arr =
[[  2  26  -2   3  32   2  24   2   2   5   2 -14   2  31  34   4]
 [  9  19  18  11 -46  11 -36 -20  11  25 -23 -15 -23 -42  27  25]
 [-11 -30 -10 -13  31 -13  22  17 -13 -14  20 -11  20  26 -35 -10]
 [ 12  17 -18  12  29  12  31  18  12 -16  18 -10  18  31  23 -19]]
Rows and columns are counted from 0.
(0, 0) => 2
(2, 6) => 22
(2, 15) => -10
(3, 6) => 31
(1, 15) => 25
(0, 6) => 24
(1, 10) => -23
(3, 10) => 18
(3, 13) => 31
(1, 4) => -46
(1, 2) => 18
(1, 11) => -15
(3, 3) => 12
(0, 9) => 5
(1, 13) => -42
(3, 1) => 17
(0, 14) => 34
(1, 12) => -23
(3, 2) => -18
(0, 5) => 2
(2, 14) => -35

a =
[[ -6 -30 -18  15  11 -18 -12  16  28   8 -10]
 [ 11 -24  -9 -25   7 -22  14   1   7   3   0]
 [-12  -4   4   1   1 -10  18  -7 -21 -13  28]
 [  7 -26   8  12   7  -8  18 -31 -16 -10  24]
 [ -4  11   5 -11  37 -15  -3  27  32   2  29]
 [ -8  -1  -9   9  11   1  14   4   0  -2  29]
 [-32 -13  27   1  -7 -23 -37  23  -3  -6   8]]
a[0][0] -> -6
a[:, 1] -> [-30, -24, -4, -26, 11, -1, -13]
a[1][4] -> 7
a[4] -> [-4, 11, 5, -11, 37, -15, -3, 27, 32, 2, 29]
a[0][10] -> -10
a[0] -> [-6, -30, -18, 15, 11, -18, -12, 16, 28, 8, -10]
a[3][3] -> 12
a[6][10] -> 8
a[:, 5] -> [-18, -22, -10, -8, -15, 1, -23]
a[5] -> [-8, -1, -9, 9, 11, 1, 14, 4, 0, -2, 29]
a[5][2] -> -9
a[1][0] -> 11
a[:, 7] -> [16, 1, -7, -31, 27, 4, 23]
a[4][10] -> 29
a[2][3] -> 1
a[1][9] -> 3
a[0][9] -> 8
a[4][1] -> 11
a[4][7] -> 27
a[6][7] -> 23
a[2][10] -> 28
a[0][8] -> 28
a[6][1] -> -13
a[2][4] -> 1
a[:, 9] -> [8, 3, -13, -10, 2, -2, -6]
a[4][8] -> 32
a[5][4] -> 11
a[2][8] -> -21
a[:, 10] -> [-10, 0, 28, 24, 29, 29, 8]
a[0][6] -> -12
a[6][2] -> 27
a[5][8] -> 0
a[:, 4] -> [11, 7, 1, 7, 37, 11, -7]

data =
[[  3   9  11 -27   2  -4]
 [  0  17   9 -27   8  -2]
 [-13 -10 -13  -5 -36  -6]
 [  6 -25  -2  13 -14  -1]]
Indices start at 0.
row 0 col 0	3
row 1 col 4	8
row 3 col 4	-14
row 2 col 0	-13
row 1 col 3	-27
row 0 col 3	-27
row 3 col 2	-2
row 1 col 5	-2
row 2 col 1	-10
row 0 col 2	11
row 1 col 2	9

grid = [[5, 5, 5, 5, 5, 5, 5, 5], [5, 5, 5, 5, 5, 4, 3, 5], [5, 4, 6, 4, 4, 4, 2, 5], [4, 5, 5, 5, 4, 5, 4, 5], [4, 4, 6, 4, 4, 4, 3, 5], [6, 5, 5, 5, 4, 4, 3, 5], [5, 7, 4, 5, 3, 4, 3, 5], [5, 5, 5, 5, 5, 5, 5, 5], [6, 5, 5, 5, 4, 4, 4, 5], [5, 5, 5, 5, 4, 5, 4, 5], [5, 5, 5, 5, 5, 5, 5, 5], [5, 5, 5, 5, 5, 5, 4, 5], [4, 4, 5, 4, 4, 5, 4, 5]]
grid[-13,0]	5
grid[:, 4]	[5, 5, 4, 4, 4, 4, 3, 5, 4, 4, 5, 5, 4]
grid[-2,4]	5
grid[:, -6]	[5, 5, 6, 5, 6, 5, 4, 5, 5, 5, 5, 5, 5]
grid[-7,-4]	3
grid[4,5]	4
grid[-9,-7]	4
grid[9,3]	5
grid[0,5]	5
grid[-11,6]	2
grid[10,7]	5
grid[-6,4]	5
grid[1]	[5, 5, 5, 5, 5, 4, 3, 5]
grid[1,7]	5
grid[5,7]	5
grid[6]	[5, 7, 4, 5, 3, 4, 3, 5]
grid[-6,-3]	5
grid[-7,1]	7
grid[-9,6]	3
grid[-5,-6]	5
grid[11,2]	5
grid[-8,5]	4
grid[-2,5]	5
grid[:, -8]	[5, 5, 5, 4, 4, 6, 5, 5, 6, 5, 5, 5, 4]
grid[9,-1]	5
grid[:, 6]	[5, 3, 2, 4, 3, 3, 3, 5, 4, 4, 5, 4, 4]
grid[2]	[5, 4, 6, 4, 4, 4, 2, 5]
grid[10]	[5, 5, 5, 5, 5, 5, 5, 5]
grid[0,-2]	5
grid[12,-6]	5
grid[-4,-2]	4
grid[-12,1]	5
grid[3]	[4, 5, 5, 5, 4, 5, 4, 5]
grid[-5,-7]	5
grid[-4,-4]	4

m =
[[  3  40  17  -4  -2  12 -25  -7 -23   3]
 [-27  -4  10 -26 -11 -21  16 -27   7 -15]
 [  1 -16 -26 -15 -21  25   7  -7  25 -18]]
Indices start at 0.
row 0 col 0 = 3
row 0 col 2 = 17
row 0 col 6 = -25
row 1 col 6 = 16
row 0 col 3 = -4
row 2 col 3 = -15
row 0 col 8 = -23
row 1 col 7 = -27
row 2 col 5 = 25
row 2 col 6 = 7
row 0 col 4 = -2
row 1 col 4 = -11

B = [255 147 125 218 242 164 201  63]
B[0] => 255
B[3] => 218
B[-3] => 164
B[4] => 242

X =
-1,0,11,-1,-1,-14,-5,-3,-10,-19,7,-4,-2,-6,4,4
4,5,14,-3,3,-16,11,6,-19,2,10,0,4,-12,6,9
5,-1,-4,-28,19,-11,9,15,3,-26,-2,3,21,-2,20,1
2,-15,-18,4,-1,18,1,15,2,20,-10,-11,-7,12,-11,3
-3,19,-8,16,8,-15,-13,-10,-13,-4,7,0,-2,23,8,-1
-7,-12,-18,7,4,2,43,-1,-15,0,2,-13,-13,-5,0,5
10,-1,6,-18,21,7,7,10,-12,-35,-7,12,-2,4,-15,-3
2,-2,-8,20,-12,-6,-4,5,5,28,14,-3,11,3,2,-7
-4,-12,-11,-16,-5,5,10,21,1,-6,15,-2,-2,3,4,10
10,-19,-13,15,7,-9,25,-5,-7,-6,4,1,6,0,10,-1
13,12,-8,13,1,27,-22,-5,2,14,6,-4,2,6,10,4
X[-11, 0] = -1
X[-4, 14] = 2
X[:, 11] = [-4, 0, 3, -11, 0, -13, 12, -3, -2, 1, -4]
X[6, 13] = 4
X[-10, -5] = 0
X[-9, -16] = 5
X[-6] = [-7, -12, -18, 7, 4, 2, 43, -1, -15, 0, 2, -13, -13, -5, 0, 5]
X[3, -12] = -1
X[:, 15] = [4, 9, 1, 3, -1, 5, -3, -7, 10, -1, 4]
X[1, 5] = -16
X[-10, -1] = 9
X[4, -9] = -10
X[8, 9] = -6
X[-2, 3] = 15
X[9, 15] = -1
X[0, -6] = 7
X[:, -10] = [-5, 11, 9, 1, -13, 43, 7, -4, 10, 25, -22]
X[-3] = [-4, -12, -11, -16, -5, 5, 10, 21, 1, -6, 15, -2, -2, 3, 4, 10]
X[2, -6] = -2
X[4, -1] = -1
X[:, -16] = [-1, 4, 5, 2, -3, -7, 10, 2, -4, 10, 13]
X[:, -4] = [-2, 4, 21, -7, -2, -13, -2, 11, -2, 6, 2]
X[-6, -10] = 43
X[:, -8] = [-10, -19, 3, 2, -13, -15, -12, 5, 1, -7, 2]
X[-4, -3] = 3
X[7, -10] = -4
X[-8, 3] = 4
X[9, 14] = 10
X[-1, -12] = 1
X[7] = [2, -2, -8, 20, -12, -6, -4, 5, 5, 28, 14, -3, 11, 3, 2, -7]
X[8, 7] = 21
X[0, 6] = -5
X[0, 1] = 0
X[7, 8] = 5
X[1, -15] = 5
X[-8, -4] = -7
X[6, 9] = -35
X[2, -15] = -1
